Each row has a name. Each piece below is followed by the name of the row it came from, unless a question asks for something else. Each question is about the rows just above it.

-2.822	5.714	5.635	-2.222	6.214	1.932	-2.925	3.550	-3.325	-1.109	-1.833	6.277	0.394	-2.533	-2.598	6.049	-1.109	0.281	0.141	-0.979	5.839	6.365	-2.754	-0.636	-1.172	2.757	2.246	6.024	5.910	-3.223	2.757	0.510	0.110	-2.598	1.179	5.425	-1.279	6.214	6.392	-1.311	0.772	-0.326	1.179	6.058	3.554	0.913	2.688	-0.763	0.909	6.392 = z643
1.372	-8.152	-6.643	1.089	-8.328	1.972	1.500	-6.216	1.716	0.665	1.003	-9.130	0.721	1.230	1.167	-8.559	0.665	0.392	0.566	0.386	-8.832	-8.854	1.257	0.468	0.725	-4.045	1.744	-9.074	-8.195	1.622	-4.045	0.505	1.632	1.167	1.494	-7.246	0.915	-8.328	-9.226	2.229	0.912	0.586	1.494	-8.498	-0.693	1.695	1.149	0.645	0.922	-9.226 = z264
4.636	-5.847	-5.962	3.803	-5.818	-3.857	4.497	-4.064	5.108	2.567	3.542	-6.790	-0.727	-2.598	-2.533	-6.270	2.567	-1.180	-0.240	2.175	-6.868	-6.320	4.459	1.433	2.343	-3.280	-4.032	-6.966	-6.542	4.798	-3.280	-1.626	-2.642	4.398	-2.798	-5.666	2.443	-5.818	-6.731	2.313	-2.153	0.789	-2.798	-6.059	-4.624	-2.868	-4.110	1.633	-1.639	-6.731 = z895
-5.411	-0.135	0.903	-4.577	-0.091	2.967	-5.106	-0.767	-5.822	-3.379	-4.326	-0.071	0.312	-4.893	-5.248	-0.038	-3.379	0.458	-0.395	-3.247	-0.002	-0.108	-5.251	-2.359	-3.163	-0.186	3.173	-0.037	0.341	-5.388	-0.186	0.941	1.475	-5.248	2.042	0.304	-3.114	-0.091	-0.134	-2.282	1.406	-1.524	2.042	-0.126	2.779	1.945	3.184	-2.425	1.363	-0.134 = z263
-6.731	1.433	-2.798	-2.642	4.398	-6.542	2.567	-2.868	-2.153	4.497	3.542	-1.639	-2.533	-4.624	2.343	0.789	-5.818	2.175	4.636	4.798	-3.280	-6.321	-0.240	-4.110	1.633	-2.798	-6.790	2.567	-6.270	-1.180	-4.032	-0.727	-1.626	2.443	-5.666	-5.847	-6.731	-3.857	3.803	-6.966	-3.280	-5.818	2.313	-4.064	5.108	4.459	-2.598	-6.059	-6.868	-5.962 = z782
1.500	-4.046	0.725	0.922	-4.045	-8.328	0.468	-8.832	-9.226	1.372	0.386	-8.195	1.632	-8.498	0.645	-7.246	-0.693	1.622	1.089	0.566	0.392	0.721	-9.130	0.586	-9.226	1.149	1.695	0.665	1.167	1.744	-9.074	0.915	1.167	1.972	-8.559	0.912	-8.328	0.505	1.257	0.665	-8.152	-8.854	-6.216	1.003	-6.643	1.230	1.494	1.494	1.716	2.229 = z217
-5.637	-0.369	0.735	-4.754	-0.256	3.412	-5.401	-1.220	-6.111	-3.373	-4.425	-0.118	0.445	-5.113	-5.440	-0.196	-3.373	0.696	-0.254	-3.195	-0.023	-0.220	-5.482	-2.286	-3.194	-0.465	3.590	-0.047	0.260	-5.721	-0.465	1.210	1.925	-5.440	2.478	0.035	-3.194	-0.256	-0.183	-2.387	1.751	-1.445	2.478	-0.300	3.064	2.412	3.575	-2.402	1.561	-0.183 = z50
1.179	6.365	5.715	-2.925	-0.979	-0.763	6.049	6.392	-2.222	5.839	0.510	0.772	-2.822	0.909	-2.598	2.757	-1.172	-1.109	-2.533	6.058	2.757	2.688	-1.109	-2.598	6.392	5.910	0.110	-1.833	0.913	0.394	5.635	6.214	-1.279	0.281	-1.311	-3.223	0.141	-3.325	1.179	2.246	-2.754	6.277	3.554	3.550	6.214	1.932	5.425	6.024	-0.636	-0.326 = z969
Which row holds these entries in another order? -6.216	1.716	0.665	1.003	-9.130	0.721	1.230	1.167	-8.559	0.665	0.392	0.566	0.386	-8.832	-8.854	1.257	0.468	0.725	-4.045	1.744	-9.074	-8.195	1.622	-4.045	0.505	1.632	1.167	1.494	-7.246	0.915	-8.328	-9.226	2.229	0.912	0.586	1.494	-8.498	-0.693	1.695	1.149	0.645	0.922	-9.226	1.372	-8.152	-6.643	1.089	-8.328	1.972	1.500 -> z264
Which row holds these entries in another order? -3.325	-3.223	-2.925	-2.822	-2.754	-2.598	-2.598	-2.533	-2.222	-1.833	-1.311	-1.279	-1.172	-1.109	-1.109	-0.979	-0.763	-0.636	-0.326	0.110	0.141	0.281	0.394	0.510	0.772	0.909	0.913	1.179	1.179	1.932	2.246	2.688	2.757	2.757	3.550	3.554	5.425	5.635	5.714	5.839	5.910	6.024	6.049	6.058	6.214	6.214	6.277	6.365	6.392	6.392 -> z643
-2.533	-2.598 is in which row? -> z643
Put -6.731	-1.639	1.633	-4.110	-2.868	-4.624	-6.059	-2.798	0.789	-2.153	2.313	-6.731	-5.818	2.443	-5.666	-2.798	4.398	-2.642	-1.626	-3.280	4.798	-6.542	-6.966	-4.032	-3.280	2.343	1.433	4.459	-6.320	-6.868	2.175	-0.240	-1.180	2.567	-6.270	-2.533	-2.598	-0.727	-6.790	3.542	2.567	5.108	-4.064	4.497	-3.857	-5.818	3.803	-5.962	-5.847	4.636 back in order: which row is it? -> z895

